Here is a tiny trained network, its code and every weight. The questions are about switching its units off for an input and a class, where a switched-off unit gives its printed mean instead of its output.

import numpy as np


def w(rows, s, z=0):
    codes = np.array(rows[::2]) - 128.0
    scale = np.full(codes.shape[1], s)
    scale[-1] = z or s
    return codes * scale


def norm(h):
    return h / np.sqrt((h * h).mean(-1, keepdims=True) + 1e-5)


def f(y):
    return np.maximum(y, 0)


def log_softmax(a):
    a = a - a.max(-1, keepdims=True)
    return a - np.log(np.exp(a).sum(-1, keepdims=True))


def net(x, mask):
    res = np.array(x, float).reshape(1, 6) / 4 @ E
    u = 0
    for l in range(3):
        y = f(norm(res) @ A[l][:, :-1].T + A[l][:, -1])
        res = res + np.where(mask[u : u + 4], y, B[l][:, -1]) @ B[l][:, :-1]
        u += 4
    return log_softmax(norm(res)[-1] @ U[:, :-1].T + U[:, -1])


A, B = {}, {}
E = w([
[150,152,1,85,167],'x0',
[148,163,151,24,56],'x1',
[70,71,73,193,39],'x2',
[180,195,79,226,104],'x3',
[163,83,190,136,153],'x4',
[23,197,179,104,142],'x5',
],0.0049)
A[0] = w([
[42,156,154,107,191,157],'L0N1',
[91,192,115,94,41,174],'L0N2',
[120,41,121,114,116,120],'L0N3',
[186,101,117,121,6,5],'L0N4',
],0.012,0.0032)
B[0] = w([
[225,112,130,57,135,253],'L0N1',
[2,150,62,127,93,239],'L0N2',
[98,141,55,115,70,198],'L0N3',
[153,249,237,72,122,207],'L0N4',
],0.0095,0.0054)
A[1] = w([
[68,103,183,151,140,251],'L1N1',
[69,116,33,81,121,140],'L1N2',
[83,90,206,12,150,138],'L1N3',
[204,229,148,143,177,245],'L1N4',
],0.012,0.0013)
B[1] = w([
[117,116,122,174,77,153],'L1N1',
[120,85,88,110,75,232],'L1N2',
[249,66,164,83,110,255],'L1N3',
[109,75,102,128,115,237],'L1N4',
],0.014,0.0082)
A[2] = w([
[208,27,94,76,69,40],'L2N1',
[91,124,180,144,254,57],'L2N2',
[167,35,108,175,212,5],'L2N3',
[75,174,250,131,241,95],'L2N4',
],0.008,0.0015)
B[2] = w([
[119,188,18,149,130,251],'L2N1',
[158,135,115,114,101,129],'L2N2',
[45,124,92,125,111,157],'L2N3',
[174,137,191,52,1,128],'L2N4',
],0.0098,0.012)
U = w([
[53,125,222,157,107,49],'0',
[78,86,184,254,143,117],'1',
[92,157,219,152,217,3],'2',
[175,210,151,121,181,41],'3',
[148,149,136,112,178,51],'4',
[73,117,21,103,64,211],'5',
[54,235,196,96,136,47],'6',
[229,42,182,52,75,150],'7',
],0.011,0.0053)

Each question gives the input, the list of numbers given to net, and the class t.
The units are the neurons (one row each of A and B). Each row of codes is followed by its name. A weight is (code - 128) times the scale printed after its matrix; where a second scale follows, it is the last column's (A, B and U).
mask holds one flag per neuron, layer by layer. A switched-off neuron (its flag False) gives its mean, the last column of its row in B, instead of its output. The means were averaged over made-up inputs and are rounded, as every weight is.
A unit's drop is (log p(t) with every unit on - log p(t) with that unit switched off) / (log p(t) with every unit on - log p(t) with every unit switched off).
unit that matters most: the unit with the biggest drop
top k neurons: the k neurons with the biggest drops, biggest first
k most important neurons of layer l: the k neurons of layer l with the biggest drops, biggest first
drop of u: that unit's drop, to one decimal
input [-4,-3,4,-6,1,8], class 7: unit that matters most : L1N3
input [3,5,-4,-6,-1,5], class 7: 2 most important neurons of layer 0 : (L0N1 L0N3)
input [-4,3,-5,-6,-5,8], class 7: top 2 neurons : (L1N3 L0N1)
input [-8,-8,3,8,1,-8], class 1: 2 most important neurons of layer 1 : (L1N3 L1N2)
input [-7,5,4,3,5,3], class 0: top 2 neurons : (L0N1 L0N2)
input [-3,0,-2,8,8,-6], class 5: top 3 neurons : (L1N4 L1N3 L2N3)
input [-5,0,-2,-6,-8,4], class 7: top 2 neurons : (L1N3 L0N1)
input [-5,-5,6,3,0,-4], class 1: 2 most important neurons of layer 0 : (L0N1 L0N2)
input [-4,8,7,3,-7,-8], class 6: drop of L1N2 : 0.1
input [6,1,-7,-3,2,5], class 7: drop of L1N3 : 0.3
input [7,0,-6,-3,2,5], class 7: drop of L0N2 : 0.1
